Here is a tiny trained network, its code and every weight. The questions are about switching its units off for an input and a target symbol, where a switched-off unit gives its printed mean instead of its output.

import numpy as np


def w(rows, s, z=0):
    codes = np.array(rows[::2]) - 128.0
    scale = np.full(codes.shape[1], s)
    scale[-1] = z or s
    return codes * scale


def softmax(a):
    e = np.exp(a - a.max(-1, keepdims=True))
    return e / e.sum(-1, keepdims=True)


def log_softmax(a):
    a = a - a.max(-1, keepdims=True)
    return a - np.log(np.exp(a).sum(-1, keepdims=True))


def net(x, mask):
    ids = ['ΣΦαδζητ'.index(c) for c in x.split()]
    T = len(ids)
    res = E[ids] + P[:T]
    u = 0
    for l in range(3):
        r = res
        for j in range(2):
            rows = slice(4 * j, 4 * j + 4)
            q, k, v = (r @ M[l][rows].T for M in (Q, K, V))
            z = softmax(np.where(np.tri(T) > 0, q @ k.T / 4**0.5, -1e9)) @ v
            o = O[l][rows]
            res = res + np.where(mask[u + j], z, o[:, -1]) @ o[:, :-1]
        u += 2
    return log_softmax(res[-1] @ U[:, :-1].T + U[:, -1])


Q, K, V, O = {}, {}, {}, {}
E = w([
[72,188,165],'Σ',
[104,198,148],'Φ',
[141,161,133],'α',
[111,104,163],'δ',
[146,72,115],'ζ',
[176,71,250],'η',
[158,118,130],'τ',
],0.025)
P = w([
[132,114,71],'0',
[145,154,90],'1',
[137,152,97],'2',
[102,144,131],'3',
[145,60,132],'4',
[172,12,139],'5',
[147,87,130],'6',
[149,107,137],'7',
[164,92,142],'8',
],0.011)
Q[0] = w([
[133,175,150],'0.h0',
[187,141,247],'0.h0',
[112,145,133],'0.h0',
[166,127,110],'0.h0',
[66,160,141],'0.h1',
[83,78,135],'0.h1',
[197,141,69],'0.h1',
[62,87,138],'0.h1',
],0.015)
K[0] = w([
[133,147,161],'0.h0',
[205,85,209],'0.h0',
[144,170,127],'0.h0',
[81,88,124],'0.h0',
[49,145,146],'0.h1',
[48,71,241],'0.h1',
[141,90,89],'0.h1',
[100,135,247],'0.h1',
],0.016)
V[0] = w([
[40,47,174],'0.h0',
[222,38,57],'0.h0',
[165,156,120],'0.h0',
[61,167,2],'0.h0',
[136,125,147],'0.h1',
[123,76,87],'0.h1',
[65,147,166],'0.h1',
[126,154,221],'0.h1',
],0.0081)
O[0] = w([
[1,213,84,156],'0.h0',
[168,150,43,132],'0.h0',
[177,125,181,126],'0.h0',
[198,119,73,2],'0.h0',
[198,118,92,137],'0.h1',
[81,204,82,103],'0.h1',
[190,188,10,142],'0.h1',
[212,129,46,172],'0.h1',
],0.0058,0.0099)
Q[1] = w([
[136,181,88],'1.h0',
[159,98,142],'1.h0',
[155,167,146],'1.h0',
[190,7,124],'1.h0',
[151,215,192],'1.h1',
[36,124,220],'1.h1',
[150,115,168],'1.h1',
[116,36,113],'1.h1',
],0.013)
K[1] = w([
[89,173,103],'1.h0',
[116,40,186],'1.h0',
[140,194,73],'1.h0',
[60,159,253],'1.h0',
[83,42,86],'1.h1',
[102,66,169],'1.h1',
[91,93,169],'1.h1',
[54,173,197],'1.h1',
],0.012)
V[1] = w([
[77,239,108],'1.h0',
[53,237,82],'1.h0',
[191,165,218],'1.h0',
[158,245,57],'1.h0',
[41,191,114],'1.h1',
[54,1,12],'1.h1',
[125,51,116],'1.h1',
[131,119,197],'1.h1',
],0.0073)
O[1] = w([
[99,48,169,97],'1.h0',
[109,58,187,64],'1.h0',
[104,78,104,236],'1.h0',
[199,2,155,89],'1.h0',
[110,157,125,69],'1.h1',
[142,50,105,3],'1.h1',
[128,83,79,138],'1.h1',
[125,180,90,222],'1.h1',
],0.0091,0.0038)
Q[2] = w([
[177,105,177],'2.h0',
[249,196,116],'2.h0',
[127,109,89],'2.h0',
[189,62,71],'2.h0',
[71,89,109],'2.h1',
[114,114,185],'2.h1',
[249,143,202],'2.h1',
[39,103,107],'2.h1',
],0.013)
K[2] = w([
[14,51,194],'2.h0',
[56,150,53],'2.h0',
[222,171,202],'2.h0',
[158,65,143],'2.h0',
[158,208,146],'2.h1',
[193,173,169],'2.h1',
[131,44,90],'2.h1',
[184,254,102],'2.h1',
],0.0098)
V[2] = w([
[76,110,4],'2.h0',
[65,116,95],'2.h0',
[215,138,62],'2.h0',
[196,70,173],'2.h0',
[189,147,127],'2.h1',
[91,37,79],'2.h1',
[70,216,147],'2.h1',
[203,140,43],'2.h1',
],0.011)
O[2] = w([
[35,64,43,103],'2.h0',
[110,98,158,123],'2.h0',
[174,165,19,115],'2.h0',
[204,197,89,51],'2.h0',
[168,193,29,140],'2.h1',
[88,36,142,9],'2.h1',
[85,161,188,253],'2.h1',
[92,161,1,107],'2.h1',
],0.0062,0.011)
U = w([
[79,149,189,173],'Σ',
[202,182,154,156],'Φ',
[165,196,87,155],'α',
[51,20,142,221],'δ',
[3,52,45,198],'ζ',
[48,130,126,2],'η',
[116,146,54,159],'τ',
],0.006,0.0061)

Each question gives the input, a string of symbols that net reads in full, and the target symbol t.
The units are the heads (4 rows each of Q, K, V and O). Each row of codes is followed by its name. A weight is (code - 128) times the scale printed after its matrix; where a second scale follows, it is the last column's (O and U).
mask holds one flag per head, layer by layer. A switched-off head (its flag False) gives its mean, the last column of its rows in O, instead of its output. The means were averaged over made-up inputs and are rounded, as every weight is.
A unit's drop is (log p(t) with every unit on - log p(t) with that unit switched off) / (log p(t) with every unit on - log p(t) with every unit switched off).
The circuit of an input: a set's keep is (log p(t) with only the set's units on - log p(t) with every unit switched off) / (log p(t) with every unit on - log p(t) with every unit switched off). Starting from all 6 units, units are removed one at a time, each time the one whose removal leaves the highest keep (on an exact tie, the one counted first), for as long as the keep stays at least 0.8.
units of the circuit, in order: the units of the circuit, biggest drop first
most important unit: the unit with the biggest drop
heads that matter: for each layer, one digit per head in row order, 1 if its drop is at least 0.15 and else 0, layers parted by /
input α δ δ Σ Φ η Φ ζ Σ, target ζ: heads that matter -> 01 / 11 / 10
input η ζ Φ Σ δ Σ Σ α, target ζ: units of the circuit, in order -> [2.h0, 1.h0, 0.h0]
input δ δ Σ, target δ: units of the circuit, in order -> [0.h1, 1.h0]
input η ζ ζ Φ α ζ ζ δ η, target ζ: units of the circuit, in order -> [2.h0, 1.h0]
input α Φ Φ Σ δ, target Φ: units of the circuit, in order -> [0.h0, 2.h0, 1.h1, 1.h0]
input τ Σ Σ, target τ: units of the circuit, in order -> [0.h0, 2.h1, 1.h0]
input α δ α Σ, target α: units of the circuit, in order -> [0.h0, 2.h0, 2.h1, 1.h0]
input ζ α τ, target ζ: units of the circuit, in order -> [2.h1, 1.h1]
input τ δ Σ, target τ: most important unit -> 0.h0
input Φ Φ α τ ζ, target Φ: units of the circuit, in order -> [2.h0, 1.h0]
input Φ Φ δ, target Φ: units of the circuit, in order -> [0.h0, 2.h0, 1.h0]
input τ α τ ζ, target τ: heads that matter -> 10 / 10 / 11
input Φ δ Φ Σ δ Φ η Φ α, target Σ: heads that matter -> 10 / 10 / 01
input Φ α Σ τ ζ, target α: units of the circuit, in order -> [0.h0, 2.h0, 0.h1, 1.h0]
input Φ η δ Φ δ τ ζ Φ, target ζ: most important unit -> 1.h0
input ζ δ η δ α δ, target Σ: units of the circuit, in order -> [0.h0, 2.h1, 1.h1]
input δ δ δ Φ, target δ: heads that matter -> 01 / 11 / 01
input Φ α α τ Σ, target α: heads that matter -> 10 / 00 / 11
input Φ Σ α τ τ η ζ τ, target ζ: heads that matter -> 00 / 10 / 10
input α τ τ Σ ζ η δ ζ Σ, target ζ: most important unit -> 0.h1
input Φ τ α Φ Φ Φ α ζ, target Φ: heads that matter -> 10 / 01 / 10
input τ ζ Φ, target τ: heads that matter -> 10 / 11 / 11
